Here is a tiny trained network, its code and every weight. The questions are about switching its units off for an input and a target symbol, where a switched-off unit gives its printed mean instead of its output.

import numpy as np


def w(rows, s, z=0):
    codes = np.array(rows[::2]) - 128.0
    scale = np.full(codes.shape[1], s)
    scale[-1] = z or s
    return codes * scale


def softmax(a):
    e = np.exp(a - a.max(-1, keepdims=True))
    return e / e.sum(-1, keepdims=True)


def log_softmax(a):
    a = a - a.max(-1, keepdims=True)
    return a - np.log(np.exp(a).sum(-1, keepdims=True))


def net(x, mask):
    ids = ['ΓΔΞΠΣΩαβεηλ'.index(c) for c in x.split()]
    T = len(ids)
    res = E[ids] + P[:T]
    u = 0
    for l in range(3):
        r = res
        for j in range(2):
            rows = slice(4 * j, 4 * j + 4)
            q, k, v = (r @ M[l][rows].T for M in (Q, K, V))
            z = softmax(np.where(np.tri(T) > 0, q @ k.T / 4**0.5, -1e9)) @ v
            o = O[l][rows]
            res = res + np.where(mask[u + j], z, o[:, -1]) @ o[:, :-1]
        u += 2
    return log_softmax(res[-1] @ U[:, :-1].T + U[:, -1])


Q, K, V, O = {}, {}, {}, {}
E = w([
[160,144,193],'Γ',
[75,98,169],'Δ',
[136,138,143],'Ξ',
[138,93,139],'Π',
[82,95,93],'Σ',
[239,97,135],'Ω',
[93,114,187],'α',
[154,146,67],'β',
[141,138,150],'ε',
[117,134,253],'η',
[114,112,98],'λ',
],0.019)
P = w([
[115,127,95],'0',
[128,187,65],'1',
[143,103,116],'2',
[148,188,78],'3',
[164,125,75],'4',
[145,103,108],'5',
[173,254,145],'6',
[229,52,221],'7',
[178,243,177],'8',
],0.01)
Q[0] = w([
[205,79,188],'0.h1',
[86,71,178],'0.h1',
[12,146,129],'0.h1',
[157,98,117],'0.h1',
[171,62,164],'0.h2',
[81,161,110],'0.h2',
[156,38,100],'0.h2',
[88,227,152],'0.h2',
],0.011)
K[0] = w([
[159,224,190],'0.h1',
[71,113,70],'0.h1',
[13,109,92],'0.h1',
[254,49,87],'0.h1',
[91,230,147],'0.h2',
[184,4,92],'0.h2',
[176,187,168],'0.h2',
[162,96,83],'0.h2',
],0.0099)
V[0] = w([
[136,240,177],'0.h1',
[132,87,98],'0.h1',
[54,130,195],'0.h1',
[153,74,79],'0.h1',
[118,225,165],'0.h2',
[39,252,177],'0.h2',
[201,200,118],'0.h2',
[24,199,97],'0.h2',
],0.011)
O[0] = w([
[60,106,100,241],'0.h1',
[192,177,152,93],'0.h1',
[53,208,3,43],'0.h1',
[44,198,188,108],'0.h1',
[46,218,83,179],'0.h2',
[133,65,143,127],'0.h2',
[46,192,118,254],'0.h2',
[106,98,14,109],'0.h2',
],0.0071,0.004)
Q[1] = w([
[110,88,83],'1.h1',
[115,155,129],'1.h1',
[124,249,85],'1.h1',
[89,169,132],'1.h1',
[131,63,131],'1.h2',
[105,150,98],'1.h2',
[77,94,133],'1.h2',
[130,175,89],'1.h2',
],0.014)
K[1] = w([
[119,175,164],'1.h1',
[70,24,233],'1.h1',
[127,69,113],'1.h1',
[224,135,146],'1.h1',
[155,168,89],'1.h2',
[169,169,111],'1.h2',
[74,114,253],'1.h2',
[226,160,162],'1.h2',
],0.011)
V[1] = w([
[25,119,224],'1.h1',
[63,195,80],'1.h1',
[218,197,77],'1.h1',
[102,190,104],'1.h1',
[89,162,122],'1.h2',
[162,98,27],'1.h2',
[252,156,1],'1.h2',
[104,228,146],'1.h2',
],0.0087)
O[1] = w([
[161,76,89,67],'1.h1',
[138,152,140,147],'1.h1',
[75,254,156,241],'1.h1',
[100,180,122,168],'1.h1',
[151,115,134,170],'1.h2',
[120,90,145,126],'1.h2',
[100,106,189,219],'1.h2',
[168,122,101,249],'1.h2',
],0.012,0.0018)
Q[2] = w([
[215,2,97],'2.h1',
[126,11,253],'2.h1',
[157,123,30],'2.h1',
[123,236,62],'2.h1',
[127,163,156],'2.h2',
[168,64,43],'2.h2',
[111,238,176],'2.h2',
[65,165,129],'2.h2',
],0.0082)
K[2] = w([
[223,114,152],'2.h1',
[186,152,181],'2.h1',
[115,174,14],'2.h1',
[218,235,163],'2.h1',
[125,237,82],'2.h2',
[137,216,2],'2.h2',
[157,89,255],'2.h2',
[155,103,83],'2.h2',
],0.0064)
V[2] = w([
[100,154,97],'2.h1',
[94,146,89],'2.h1',
[142,247,168],'2.h1',
[158,115,129],'2.h1',
[115,20,178],'2.h2',
[209,136,218],'2.h2',
[139,130,148],'2.h2',
[174,84,151],'2.h2',
],0.015)
O[2] = w([
[119,72,157,135],'2.h1',
[104,93,111,124],'2.h1',
[118,95,92,250],'2.h1',
[77,163,45,116],'2.h1',
[138,90,90,86],'2.h2',
[181,168,102,214],'2.h2',
[74,2,146,147],'2.h2',
[174,150,128,119],'2.h2',
],0.0081,0.012)
U = w([
[156,54,179,64],'Γ',
[104,141,21,176],'Δ',
[156,23,123,146],'Ξ',
[155,113,125,1],'Π',
[136,35,2,208],'Σ',
[118,114,115,42],'Ω',
[143,87,175,70],'α',
[207,101,136,130],'β',
[53,210,223,182],'ε',
[177,10,158,100],'η',
[116,120,133,44],'λ',
],0.0081,0.0053)

Each question gives the input, a string of symbols that net reads in full, and the target symbol t.
The units are the heads (4 rows each of Q, K, V and O). Each row of codes is followed by its name. A weight is (code - 128) times the scale printed after its matrix; where a second scale follows, it is the last column's (O and U).
mask holds one flag per head, layer by layer. A switched-off head (its flag False) gives its mean, the last column of its rows in O, instead of its output. The means were averaged over made-up inputs and are rounded, as every weight is.
A unit's drop is (log p(t) with every unit on - log p(t) with that unit switched off) / (log p(t) with every unit on - log p(t) with every unit switched off).
The circuit of an input: a set's keep is (log p(t) with only the set's units on - log p(t) with every unit switched off) / (log p(t) with every unit on - log p(t) with every unit switched off). Starting from all 6 units, units are removed one at a time, each time the one whose removal leaves the highest keep (on an exact tie, the one counted first), for as long as the keep stays at least 0.8.
units of the circuit, in order: the units of the circuit, biggest drop first
unit that matters most: the unit with the biggest drop
heads that matter: for each layer, one digit per head in row order, 1 if its drop is at least 0.15 and else 0, layers parted by /
input Ω Σ β β β Ξ, target β: unit that matters most : 0.h1
input β Γ η Γ η ε, target Σ: units of the circuit, in order : 1.h1, 0.h1
input α β β α Ω η Ω λ, target β: units of the circuit, in order : 2.h2, 0.h1, 1.h2, 1.h1
input β β η β Ξ λ Γ η β, target Σ: heads that matter : 10 / 10 / 00
input λ η β Σ Ω ε, target β: units of the circuit, in order : 2.h2, 0.h1
input β Γ Δ β Ω η Δ, target Δ: heads that matter : 10 / 01 / 01
input Γ λ β Ω β η β Γ η, target Δ: units of the circuit, in order : 0.h1, 1.h2
input η Γ Δ β Δ η η λ, target Σ: heads that matter : 10 / 11 / 00
input η Γ λ β Π η η Γ, target Σ: heads that matter : 11 / 01 / 00
input η α β β Ω Δ λ, target β: units of the circuit, in order : 2.h2, 0.h1, 0.h2
input Π β Γ ε Ω, target β: heads that matter : 10 / 00 / 01
input β β Ω β β η Π Δ, target Δ: units of the circuit, in order : 1.h2, 0.h1, 2.h1
input Δ Γ β β β Π, target ε: heads that matter : 11 / 10 / 00
input α η η β Γ β η Ξ, target Σ: units of the circuit, in order : 0.h1
input Δ λ β Ξ β Σ, target ε: heads that matter : 10 / 10 / 00
input η α η α, target Σ: heads that matter : 00 / 10 / 00
input β λ β β β β, target ε: heads that matter : 00 / 10 / 00
input β Γ β β β, target ε: heads that matter : 00 / 10 / 01
input β η η, target Σ: units of the circuit, in order : 1.h2, 1.h1
input β Ω Γ, target β: unit that matters most : 0.h1
input Δ β Π, target ε: units of the circuit, in order : 1.h1, 0.h2
input η α β λ, target ε: heads that matter : 10 / 01 / 10
input Ω β β Ξ β η η λ, target Δ: units of the circuit, in order : 0.h2, 1.h2
input Γ β β Ω Γ, target β: units of the circuit, in order : 0.h1, 2.h2
input η α η Γ η α, target Σ: heads that matter : 00 / 11 / 00
